Here is a tiny trained network, its code and every weight. The questions are about switching its units off for an input and a target symbol, where a switched-off unit gives its printed mean instead of its output.

import numpy as np


def w(rows, s, z=0):
    codes = np.array(rows[::2]) - 128.0
    scale = np.full(codes.shape[1], s)
    scale[-1] = z or s
    return codes * scale


def f(y):
    return np.maximum(y, 0)


def softmax(a):
    e = np.exp(a - a.max(-1, keepdims=True))
    return e / e.sum(-1, keepdims=True)


def log_softmax(a):
    a = a - a.max(-1, keepdims=True)
    return a - np.log(np.exp(a).sum(-1, keepdims=True))


def net(x, mask):
    ids = ['αγζηθλπστψ'.index(c) for c in x.split()]
    T = len(ids)
    res = E[ids] + P[:T]
    u = 0
    for l in range(2):
        q, k, v = (res @ M[l].T for M in (Q, K, V))
        z = softmax(np.where(np.tri(T) > 0, q @ k.T / 3**0.5, -1e9)) @ v
        res = res + np.where(mask[u], z, O[l][:, -1]) @ O[l][:, :-1]
        u += 1
        y = f(res @ A[l][:, :-1].T + A[l][:, -1])
        res = res + np.where(mask[u : u + 4], y, B[l][:, -1]) @ B[l][:, :-1]
        u += 4
    return log_softmax(res[-1] @ U[:, :-1].T + U[:, -1])


Q, K, V, O, A, B = {}, {}, {}, {}, {}, {}
E = w([
[168,109,38,51,166,200,128,175,128,137,53,124],'α',
[215,151,157,90,92,160,71,111,88,121,163,157],'γ',
[200,74,145,98,73,163,137,57,92,242,144,227],'ζ',
[198,94,226,145,120,190,88,125,155,46,107,163],'η',
[66,122,87,158,95,146,105,171,131,146,134,222],'θ',
[140,163,174,164,195,101,109,149,96,224,104,194],'λ',
[142,149,179,154,167,119,89,51,95,109,183,69],'π',
[152,100,166,137,122,226,187,59,157,201,144,101],'σ',
[119,101,149,94,159,66,157,164,147,98,218,110],'τ',
[151,84,63,176,87,71,187,210,61,107,139,2],'ψ',
],0.014)
P = w([
[230,170,90,165,152,169,161,149,56,115,154,149],'0',
[186,144,129,188,150,175,106,153,103,127,180,122],'1',
[125,135,133,189,151,126,104,138,96,159,177,136],'2',
[120,98,159,143,143,120,150,146,101,173,161,133],'3',
[103,80,189,120,160,120,159,142,99,172,153,105],'4',
[65,51,212,118,165,109,153,131,83,165,137,111],'5',
[88,52,255,99,166,124,205,155,84,157,116,85],'6',
],0.0095)
Q[0] = w([
[81,247,71,147,161,67,105,80,182,104,82,114],'L0H0',
[96,186,2,22,68,76,162,77,219,60,11,133],'L0H0',
[155,163,93,53,132,110,101,101,136,178,40,100],'L0H0',
],0.0073)
K[0] = w([
[210,134,120,180,64,133,173,98,66,101,254,150],'L0H0',
[222,167,181,232,6,109,96,105,84,126,178,230],'L0H0',
[129,127,179,158,55,68,129,82,129,65,137,144],'L0H0',
],0.0061)
V[0] = w([
[215,191,159,47,57,131,3,124,96,150,56,160],'L0H0',
[179,179,216,216,193,109,178,199,106,229,147,114],'L0H0',
[186,70,221,217,65,151,117,115,143,54,123,136],'L0H0',
],0.0059)
O[0] = w([
[151,154,196,80,127,91,217,192,6,118,134,105,111],'L0H0',
[215,135,232,109,101,54,82,164,203,188,98,138,253],'L0H0',
[191,69,108,93,60,66,171,74,147,1,107,124,143],'L0H0',
],0.0082,0.0067)
A[0] = w([
[187,127,99,110,115,182,83,57,120,176,123,154,175],'L0N0',
[80,121,72,96,176,106,104,202,108,212,73,175,235],'L0N1',
[98,153,112,165,45,110,27,185,225,165,139,157,152],'L0N2',
[123,70,118,144,1,123,71,111,104,184,179,73,254],'L0N3',
],0.0046,0.002)
B[0] = w([
[119,75,135,123,104,187,198,78,217,145,150,130,226],'L0N0',
[138,197,146,214,114,92,172,63,120,2,29,137,215],'L0N1',
[201,119,130,117,169,58,120,166,186,131,116,139,237],'L0N2',
[144,121,229,200,172,147,162,147,144,110,59,134,252],'L0N3',
],0.0083,0.0043)
Q[1] = w([
[63,186,123,36,63,103,181,144,14,85,122,105],'L1H0',
[93,160,1,89,103,167,137,143,121,159,208,85],'L1H0',
[86,188,68,167,190,81,8,57,133,101,152,75],'L1H0',
],0.0069)
K[1] = w([
[143,120,148,150,129,179,78,74,93,138,141,214],'L1H0',
[254,198,74,170,77,138,75,154,105,114,159,196],'L1H0',
[190,107,78,131,107,164,146,158,110,164,170,123],'L1H0',
],0.0081)
V[1] = w([
[132,129,100,106,163,61,88,244,82,82,227,132],'L1H0',
[146,169,88,229,139,90,158,132,45,144,80,1],'L1H0',
[148,134,51,127,67,118,101,197,153,85,9,173],'L1H0',
],0.0061)
O[1] = w([
[137,167,121,103,220,109,174,115,117,135,84,108,2],'L1H0',
[87,91,121,80,83,81,93,119,128,139,103,50,105],'L1H0',
[7,115,202,132,102,146,159,169,149,114,149,131,49],'L1H0',
],0.013,0.0051)
A[1] = w([
[115,158,184,167,101,126,103,144,157,135,253,162,4],'L1N0',
[130,160,133,150,172,132,125,111,222,141,230,159,63],'L1N1',
[136,120,91,121,146,70,148,100,160,144,131,169,198],'L1N2',
[145,179,118,184,177,182,153,81,104,111,152,200,132],'L1N3',
],0.0065,0.0021)
B[1] = w([
[113,147,171,97,112,202,158,173,79,156,103,104,254],'L1N0',
[78,82,91,131,143,132,55,144,89,107,2,137,250],'L1N1',
[114,114,144,112,151,149,51,111,114,64,214,81,184],'L1N2',
[84,100,78,73,155,140,148,138,75,131,148,76,239],'L1N3',
],0.012,0.0067)
U = w([
[4,178,203,156,135,189,146,139,41,86,187,80,178],'α',
[191,197,201,149,149,96,150,194,135,186,64,156,57],'γ',
[184,143,90,185,22,154,37,144,98,107,110,131,113],'ζ',
[201,112,70,137,124,101,187,197,107,167,208,157,200],'η',
[145,103,217,164,119,126,195,57,75,5,155,125,93],'θ',
[127,84,161,107,78,65,90,141,213,111,133,62,119],'λ',
[186,112,62,131,197,126,92,118,138,88,58,113,107],'π',
[254,171,64,250,72,94,59,81,200,62,232,151,253],'σ',
[210,210,104,66,130,134,176,135,117,118,70,69,101],'τ',
[123,161,122,30,68,107,93,100,109,113,92,87,82],'ψ',
],0.0039,0.0047)

Each question gives the input, a string of symbols that net reads in full, and the target symbol t.
The units are the heads (3 rows each of Q, K, V and O) and the neurons (one row each of A and B). Each row of codes is followed by its name. A weight is (code - 128) times the scale printed after its matrix; where a second scale follows, it is the last column's (O, A, B and U).
mask holds one flag per unit, layer by layer, with each layer's heads first. A switched-off unit (its flag False) gives its mean, the last column of its rows in O or B, instead of its output. The means were averaged over made-up inputs and are rounded, as every weight is.
A unit's drop is (log p(t) with every unit on - log p(t) with that unit switched off) / (log p(t) with every unit on - log p(t) with every unit switched off).
The circuit of an input: a set's keep is (log p(t) with only the set's units on - log p(t) with every unit switched off) / (log p(t) with every unit on - log p(t) with every unit switched off). Starting from all 10 units, units are removed one at a time, each time the one whose removal leaves the highest keep (on an exact tie, the one counted first), for as long as the keep stays at least 0.8.
units of the circuit, in order: the units of the circuit, biggest drop first
k most important neurons: the k neurons with the biggest drops, biggest first
k most important neurons of layer l: the k neurons of layer l with the biggest drops, biggest first
input η ψ η ψ λ, target λ: units of the circuit, in order -> (L1H0 L0H0)
input ψ ζ σ, target λ: units of the circuit, in order -> (L1H0 L0H0)
input ψ σ γ η η ζ, target θ: units of the circuit, in order -> (L0H0 L1H0)
input η θ π ψ θ γ, target λ: 2 most important neurons of layer 0 -> (L0N3 L0N0)
input π ψ η η, target λ: units of the circuit, in order -> (L1H0 L0N3)
input θ σ γ, target ζ: units of the circuit, in order -> (L1H0 L1N0 L1N1 L0N0)
input γ σ α θ σ τ, target σ: most important neuron -> (L1N0)
input γ ψ τ θ τ γ η, target π: units of the circuit, in order -> (L1H0 L0H0 L1N1 L1N3)
input π γ η λ η π, target σ: units of the circuit, in order -> (L1H0 L1N0 L1N1)
input θ λ γ η θ τ σ, target π: units of the circuit, in order -> (L1H0 L0H0 L1N1)
input θ τ σ, target π: units of the circuit, in order -> (L1H0 L1N1 L0H0 L0N1)
input θ α θ α ζ, target α: units of the circuit, in order -> (L1H0 L1N0)
input ψ τ π θ π σ θ, target ζ: units of the circuit, in order -> (L1H0 L0H0 L1N0 L0N0)
input π ψ θ θ ζ η, target α: 2 most important neurons -> (L1N0 L1N3)
input τ π α σ σ γ, target σ: 2 most important neurons -> (L1N1 L1N0)
input γ ζ η γ, target θ: most important neuron -> (L1N1)
input θ π η, target σ: 4 most important neurons -> (L1N0 L1N1 L1N3 L0N3)
input τ η η ζ ψ α τ, target α: 3 most important neurons -> (L0N3 L0N2 L0N0)
input η λ σ θ, target ζ: 2 most important neurons of layer 0 -> (L0N0 L0N3)
input π σ η, target ζ: most important neuron of layer 0 -> (L0N0)
input γ η τ η π, target π: 2 most important neurons -> (L0N1 L1N1)
input λ τ σ λ λ, target ζ: 3 most important neurons of layer 0 -> (L0N0 L0N1 L0N3)
